Below is a small trained network, with its code and all its weights. Each question gives an input and a target symbol and asks what happens when units are switched off, that is, made to give their printed mean instead of their output.

import numpy as np


def w(rows, s, z=0):
    codes = np.array(rows[::2]) - 128.0
    scale = np.full(codes.shape[1], s)
    scale[-1] = z or s
    return codes * scale


def norm(h):
    return h / np.sqrt((h * h).mean(-1, keepdims=True) + 1e-5)


def f(y):
    return y / 2 * (1 + np.tanh(0.7978845608 * (y + 0.044715 * y**3)))


def softmax(a):
    e = np.exp(a - a.max(-1, keepdims=True))
    return e / e.sum(-1, keepdims=True)


def log_softmax(a):
    a = a - a.max(-1, keepdims=True)
    return a - np.log(np.exp(a).sum(-1, keepdims=True))


def net(x, mask):
    ids = ['ΠΦΩβζθμξστ'.index(c) for c in x.split()]
    T = len(ids)
    res = E[ids] + P[:T]
    u = 0
    for l in range(2):
        q, k, v = (norm(res) @ M[l].T for M in (Q, K, V))
        z = softmax(np.where(np.tri(T) > 0, q @ k.T / 2**0.5, -1e9)) @ v
        res = res + np.where(mask[u], z, O[l][:, -1]) @ O[l][:, :-1]
        u += 1
        y = f(norm(res) @ A[l][:, :-1].T + A[l][:, -1])
        res = res + np.where(mask[u : u + 4], y, B[l][:, -1]) @ B[l][:, :-1]
        u += 4
    return log_softmax(norm(res)[-1] @ U[:, :-1].T + U[:, -1])


Q, K, V, O, A, B = {}, {}, {}, {}, {}, {}
E = w([
[96,130,64,126],'Π',
[192,137,136,113],'Φ',
[181,172,204,107],'Ω',
[128,39,98,87],'β',
[119,104,32,158],'ζ',
[50,142,199,188],'θ',
[144,164,112,182],'μ',
[248,217,183,152],'ξ',
[163,182,62,79],'σ',
[88,160,100,101],'τ',
],0.017)
P = w([
[209,19,150,252],'0',
[220,49,157,229],'1',
[170,95,136,183],'2',
[161,121,127,167],'3',
[116,145,115,133],'4',
[119,160,113,130],'5',
[103,189,123,104],'6',
[137,176,110,141],'7',
[173,162,111,172],'8',
[135,190,124,131],'9',
[103,203,119,105],'10',
[125,203,123,123],'11',
[203,157,89,207],'12',
[221,159,105,215],'13',
],0.0031)
Q[0] = w([
[195,150,93,147],'L0H0',
[135,245,81,164],'L0H0',
],0.011)
K[0] = w([
[251,168,79,168],'L0H0',
[182,243,45,163],'L0H0',
],0.011)
V[0] = w([
[50,6,234,103],'L0H0',
[198,254,72,204],'L0H0',
],0.0052)
O[0] = w([
[113,145,180,130,3],'L0H0',
[6,158,122,83,253],'L0H0',
],0.013,0.0047)
A[0] = w([
[168,78,231,155,62],'L0N0',
[2,232,206,254,226],'L0N1',
[66,203,75,133,99],'L0N2',
[101,121,59,31,254],'L0N3',
],0.0067,0.002)
B[0] = w([
[135,116,204,59,138],'L0N0',
[1,72,89,169,254],'L0N1',
[195,75,231,184,220],'L0N2',
[234,101,117,109,243],'L0N3',
],0.0083,0.006)
Q[1] = w([
[63,206,1,37],'L1H0',
[89,102,174,231],'L1H0',
],0.0078)
K[1] = w([
[128,241,79,61],'L1H0',
[2,84,208,67],'L1H0',
],0.0079)
V[1] = w([
[119,87,105,2],'L1H0',
[131,205,85,69],'L1H0',
],0.0087)
O[1] = w([
[121,23,133,33,252],'L1H0',
[196,254,102,116,235],'L1H0',
],0.0065,0.00046)
A[1] = w([
[138,141,60,168,181],'L1N0',
[112,105,152,101,159],'L1N1',
[120,76,31,137,106],'L1N2',
[1,67,76,183,254],'L1N3',
],0.0097,0.0025)
B[1] = w([
[117,158,189,55,173],'L1N0',
[94,72,2,95,135],'L1N1',
[158,157,182,196,196],'L1N2',
[63,134,104,87,254],'L1N3',
],0.0096,0.0088)
U = w([
[160,114,59,227,77],'Π',
[140,93,126,128,1],'Φ',
[174,102,170,200,157],'Ω',
[153,9,106,136,84],'β',
[185,140,55,72,175],'ζ',
[139,98,132,129,24],'θ',
[139,225,170,149,159],'μ',
[139,96,137,139,49],'ξ',
[72,107,68,106,218],'σ',
[133,95,216,90,82],'τ',
],0.014,0.0052)

Each question gives the input, a string of symbols that net reads in full, and the target symbol t.
The units are the heads (2 rows each of Q, K, V and O) and the neurons (one row each of A and B). Each row of codes is followed by its name. A weight is (code - 128) times the scale printed after its matrix; where a second scale follows, it is the last column's (O, A, B and U).
mask holds one flag per unit, layer by layer, with each layer's heads first. A switched-off unit (its flag False) gives its mean, the last column of its rows in O or B, instead of its output. The means were averaged over made-up inputs and are rounded, as every weight is.
A unit's drop is (log p(t) with every unit on - log p(t) with that unit switched off) / (log p(t) with every unit on - log p(t) with every unit switched off).
The circuit of an input: a set's keep is (log p(t) with only the set's units on - log p(t) with every unit switched off) / (log p(t) with every unit on - log p(t) with every unit switched off). Starting from all 10 units, units are removed one at a time, each time the one whose removal leaves the highest keep (on an exact tie, the one counted first), for as long as the keep stays at least 0.8.
units of the circuit, in order: the units of the circuit, biggest drop first
unit that matters most: the unit with the biggest drop
top k neurons: the k neurons with the biggest drops, biggest first
top k neurons in layer l: the k neurons of layer l with the biggest drops, biggest first
drop when u is switched off: that unit's drop, to one decimal
input ξ μ ξ Π ζ β Ω Π ζ, target μ: units of the circuit, in order => (L1N2; L0N1; L1N0)
input Φ Φ τ Π Π θ θ ζ θ Π θ β Π, target Ω: unit that matters most => L1N2
input θ θ τ θ σ ξ Π Π Π, target μ: top 4 neurons => (L1N2; L0N1; L1N0; L0N2)
input Π θ Φ ζ β τ Ω τ σ ζ, target ζ: units of the circuit, in order => (L0N1; L1N0; L1H0)
input θ μ θ μ σ σ τ, target ζ: units of the circuit, in order => (L1H0; L0N3; L1N3)
input θ τ τ τ, target β: top 3 neurons => (L0N3; L0N2; L0N1)
input θ ξ μ Ω, target σ: top 2 neurons => (L0N1; L1N2)
input Ω σ β Π μ Φ Π ζ θ σ σ Π, target ζ: units of the circuit, in order => (L1H0; L0N1; L0N3)
input Π Ω ζ, target Π: top 3 neurons in layer 0 => (L0N1; L0N0; L0N2)
input θ θ μ Ω σ Π Ω σ ζ Φ θ τ Φ Ω, target ζ: top 3 neurons => (L0N2; L1N2; L1N3)
input θ β μ τ Π Φ Φ Π Π β σ β β Π, target ζ: top 3 neurons => (L0N1; L0N3; L1N2)
input θ μ ζ Ω Ω τ μ Ω β μ ζ μ β μ, target σ: top 2 neurons => (L1N3; L0N1)
input θ θ μ μ Ω ξ Φ, target ζ: top 2 neurons in layer 0 => (L0N1; L0N3)
input ζ Ω ζ, target Π: units of the circuit, in order => (L1N2)
input Ω ξ Ω ζ β Π ζ ξ θ θ τ, target μ: top 2 neurons in layer 1 => (L1N3; L1N1)
input Π θ θ β β τ Φ ξ τ β Π, target μ: top 2 neurons => (L1N2; L0N1)
input Π θ μ μ τ Φ Φ Ω, target σ: top 2 neurons in layer 1 => (L1N1; L1N0)
input θ θ ξ ξ ξ θ Π ζ, target μ: top 2 neurons in layer 1 => (L1N0; L1N2)
input ξ Π Π ζ σ τ Φ, target ζ: drop when L0N2 is switched off => 0.0
input θ Π Π, target Ω: top neuron in layer 1 => (L1N2)
input Φ Ω ζ ζ σ Φ ζ, target ζ: drop when L1H0 is switched off => 0.5
input Φ Ω θ Φ σ β Ω, target ζ: drop when L1N1 is switched off => 0.2
